Below is a small trained network, with its code and all its weights. Each question gives an input and a target symbol and asks what happens when units are switched off, that is, made to give their printed mean instead of their output.

import numpy as np


def w(rows, s, z=0):
    codes = np.array(rows[::2]) - 128.0
    scale = np.full(codes.shape[1], s)
    scale[-1] = z or s
    return codes * scale


def norm(h):
    return h / np.sqrt((h * h).mean(-1, keepdims=True) + 1e-5)


def f(y):
    return np.maximum(y, 0)


def softmax(a):
    e = np.exp(a - a.max(-1, keepdims=True))
    return e / e.sum(-1, keepdims=True)


def log_softmax(a):
    a = a - a.max(-1, keepdims=True)
    return a - np.log(np.exp(a).sum(-1, keepdims=True))


def net(x, mask):
    ids = ['ΓΘΛΦαβδεζξτω'.index(c) for c in x.split()]
    T = len(ids)
    res = E[ids] + P[:T]
    u = 0
    for l in range(2):
        r = norm(res)
        for j in range(2):
            rows = slice(2 * j, 2 * j + 2)
            q, k, v = (r @ M[l][rows].T for M in (Q, K, V))
            z = softmax(np.where(np.tri(T) > 0, q @ k.T / 2**0.5, -1e9)) @ v
            o = O[l][rows]
            res = res + np.where(mask[u + j], z, o[:, -1]) @ o[:, :-1]
        u += 2
        y = f(norm(res) @ A[l][:, :-1].T + A[l][:, -1])
        res = res + np.where(mask[u : u + 8], y, B[l][:, -1]) @ B[l][:, :-1]
        u += 8
    return log_softmax(norm(res)[-1] @ U[:, :-1].T + U[:, -1])


Q, K, V, O, A, B = {}, {}, {}, {}, {}, {}
E = w([
[102,83,112,74,149,154,98],'Γ',
[103,90,111,76,144,157,104],'Θ',
[129,77,99,92,127,170,107],'Λ',
[105,59,115,85,112,125,93],'Φ',
[102,126,113,68,236,130,90],'α',
[111,146,207,251,220,163,10],'β',
[147,58,116,117,119,111,87],'δ',
[84,153,164,83,37,96,118],'ε',
[230,110,172,128,119,115,103],'ζ',
[162,206,135,61,114,101,115],'ξ',
[191,133,68,113,142,125,128],'τ',
[74,188,78,149,144,81,165],'ω',
],0.023)
P = w([
[134,110,83,119,168,181,9],'0',
[148,140,85,144,101,178,58],'1',
[143,145,98,144,90,163,89],'2',
[136,118,102,110,129,145,93],'3',
[130,98,110,91,151,128,103],'4',
[135,86,113,82,151,118,125],'5',
[133,79,117,63,162,104,137],'6',
[139,55,115,49,169,99,160],'7',
],0.013)
Q[0] = w([
[155,170,144,141,70,102,115],'0.h0',
[77,157,173,158,58,163,196],'0.h0',
[151,91,92,3,125,99,74],'0.h1',
[171,151,97,98,130,121,114],'0.h1',
],0.016)
K[0] = w([
[136,189,131,123,150,198,118],'0.h0',
[74,133,162,202,159,196,41],'0.h0',
[165,109,129,86,135,75,248],'0.h1',
[64,76,104,119,112,123,211],'0.h1',
],0.011)
V[0] = w([
[220,52,4,219,104,53,77],'0.h0',
[151,197,42,48,139,253,173],'0.h0',
[36,50,181,121,112,248,122],'0.h1',
[255,162,244,26,108,165,88],'0.h1',
],0.0081)
O[0] = w([
[151,97,157,142,167,150,249,255],'0.h0',
[172,92,74,123,147,53,89,213],'0.h0',
[99,79,162,92,141,123,116,129],'0.h1',
[177,199,137,82,168,149,111,100],'0.h1',
],0.016,0.0085)
A[0] = w([
[182,108,177,119,158,154,86,172],'0.n0',
[132,135,251,228,207,107,63,2],'0.n1',
[89,205,172,167,136,8,175,136],'0.n2',
[186,184,134,73,159,168,145,52],'0.n3',
[146,143,201,75,74,70,128,91],'0.n4',
[168,193,121,148,63,80,144,66],'0.n5',
[94,170,96,108,199,113,138,46],'0.n6',
[137,151,153,116,88,159,189,92],'0.n7',
],0.013,0.0091)
B[0] = w([
[130,122,110,51,83,192,157,254],'0.n0',
[150,74,187,222,217,114,14,156],'0.n1',
[130,119,30,178,85,251,68,185],'0.n2',
[227,142,179,107,108,101,85,167],'0.n3',
[110,153,169,87,111,205,140,141],'0.n4',
[185,111,53,137,190,143,128,136],'0.n5',
[48,174,130,149,112,92,165,149],'0.n6',
[141,137,93,102,106,134,83,144],'0.n7',
],0.013,0.0071)
Q[1] = w([
[126,72,2,147,84,183,173],'1.h0',
[150,115,186,17,149,124,110],'1.h0',
[156,131,232,84,174,59,80],'1.h1',
[137,80,65,99,140,98,131],'1.h1',
],0.013)
K[1] = w([
[100,112,177,218,255,153,70],'1.h0',
[203,95,214,87,137,27,171],'1.h0',
[184,114,196,150,211,196,43],'1.h1',
[71,122,142,90,213,45,173],'1.h1',
],0.0099)
V[1] = w([
[188,74,204,148,98,109,108],'1.h0',
[142,151,124,111,64,122,202],'1.h0',
[115,176,9,122,89,182,185],'1.h1',
[113,145,127,127,216,119,146],'1.h1',
],0.013)
O[1] = w([
[168,56,155,107,185,228,51,102],'1.h0',
[175,121,132,175,71,101,134,69],'1.h0',
[176,108,143,252,35,89,58,255],'1.h1',
[64,176,82,155,194,142,161,118],'1.h1',
],0.012,0.0065)
A[1] = w([
[107,123,185,177,120,172,206,253],'1.n0',
[181,164,76,183,139,183,123,164],'1.n1',
[185,135,134,178,174,122,158,139],'1.n2',
[184,129,88,129,99,125,134,39],'1.n3',
[73,111,119,107,159,187,141,120],'1.n4',
[116,98,114,138,71,157,141,20],'1.n5',
[155,126,173,121,53,165,106,83],'1.n6',
[68,183,123,253,63,20,162,160],'1.n7',
],0.02,0.0047)
B[1] = w([
[172,176,80,149,171,170,111,168],'1.n0',
[146,84,175,97,173,75,170,185],'1.n1',
[99,145,183,135,86,96,154,168],'1.n2',
[116,145,130,132,153,74,130,176],'1.n3',
[107,146,125,185,107,105,152,184],'1.n4',
[102,155,155,99,125,148,165,169],'1.n5',
[105,187,120,147,108,125,108,163],'1.n6',
[137,63,151,251,58,134,62,253],'1.n7',
],0.023,0.017)
U = w([
[70,143,99,124,132,119,148,100],'Γ',
[69,138,85,130,130,121,133,104],'Θ',
[158,36,57,98,138,161,145,110],'Λ',
[34,94,221,112,58,191,231,2],'Φ',
[43,184,24,171,141,68,198,104],'α',
[76,126,174,144,204,154,101,162],'β',
[167,171,63,184,147,197,205,106],'δ',
[45,207,149,106,76,141,115,242],'ε',
[194,105,252,96,100,209,123,7],'ζ',
[187,172,27,121,163,76,67,174],'ξ',
[121,141,168,137,126,50,236,75],'τ',
[131,107,133,223,93,118,99,242],'ω',
],0.011,0.003)

Each question gives the input, a string of symbols that net reads in full, and the target symbol t.
The units are the heads (2 rows each of Q, K, V and O) and the neurons (one row each of A and B). Each row of codes is followed by its name. A weight is (code - 128) times the scale printed after its matrix; where a second scale follows, it is the last column's (O, A, B and U).
mask holds one flag per unit, layer by layer, with each layer's heads first. A switched-off unit (its flag False) gives its mean, the last column of its rows in O or B, instead of its output. The means were averaged over made-up inputs and are rounded, as every weight is.
A unit's drop is (log p(t) with every unit on - log p(t) with that unit switched off) / (log p(t) with every unit on - log p(t) with every unit switched off).
The circuit of an input: a set's keep is (log p(t) with only the set's units on - log p(t) with every unit switched off) / (log p(t) with every unit on - log p(t) with every unit switched off). Starting from the 12 units with the biggest drops (on a tie, the unit counted first), units are removed one at a time, each time the one whose removal leaves the highest keep (on an exact tie, the one counted first), for as long as the keep stays at least 0.8.
units of the circuit, in order: the units of the circuit, biggest drop first
most important unit: the unit with the biggest drop
top k neurons: the k neurons with the biggest drops, biggest first
k most important neurons of layer l: the k neurons of layer l with the biggest drops, biggest first
heads that matter: for each layer, one digit per head in row order, 1 if its drop is at least 0.15 and else 0, layers parted by /
input Λ Λ Θ, target Λ: heads that matter : 11 / 00
input Λ β ω Γ δ, target δ: units of the circuit, in order : [0.h0, 1.n0]
input β Θ ω Γ Λ ζ, target ζ: most important unit : 1.h0
input ε Λ Λ, target ε: heads that matter : 00 / 00
input Λ Λ ω ω Λ β ω, target Λ: units of the circuit, in order : [1.h0, 0.n2, 1.n7, 1.n1]
input Λ δ Λ ω Λ δ ζ Φ, target ζ: heads that matter : 01 / 10
input β Λ Φ ζ, target ζ: heads that matter : 00 / 10
input ζ δ Λ, target ζ: units of the circuit, in order : [1.h0, 1.n7]
input ε Φ Φ, target ε: heads that matter : 10 / 00
input Φ Φ Φ, target Φ: units of the circuit, in order : [0.h1, 1.n7]
input Λ α Γ Λ Λ Λ α, target α: heads that matter : 00 / 01
input δ Λ Λ, target δ: top 2 neurons : [1.n7, 0.n2]
input ω τ β, target β: heads that matter : 01 / 01
input Λ ω Θ ζ α, target ζ: heads that matter : 11 / 10
input Φ δ Λ Φ, target δ: 4 most important neurons of layer 1 : [1.n0, 1.n7, 1.n2, 1.n1]
input Λ δ α, target δ: heads that matter : 10 / 00
input Λ ω Λ δ ε Λ Λ, target ε: heads that matter : 10 / 00
input ω δ Λ δ Φ Θ, target δ: units of the circuit, in order : [0.h0, 1.n0, 1.n7]
input Θ ω ω α τ Φ, target τ: heads that matter : 01 / 00
input Λ δ β Γ Φ, target Φ: units of the circuit, in order : [1.n7, 0.h0]
input Λ Λ Γ, target Λ: most important unit : 0.h0
input δ ω δ ζ Λ Φ Λ Λ, target Φ: heads that matter : 10 / 00
input ω β α, target α: top 4 neurons : [0.n2, 1.n7, 1.n4, 0.n0]
input τ Λ Λ Θ Γ Γ β ξ, target ξ: units of the circuit, in order : [0.h0, 0.h1]
input ξ ω τ Θ ε, target τ: top 4 neurons : [0.n4, 0.n5, 1.n1, 0.n2]
input ω τ ξ Λ, target τ: 2 most important neurons of layer 1 : [1.n1, 1.n7]
input Λ Φ Λ Γ, target Φ: heads that matter : 01 / 00
input Λ τ Λ ω τ Λ Θ, target τ: most important neuron of layer 0 : [0.n2]
input ω Λ α τ, target τ: most important unit : 0.h1
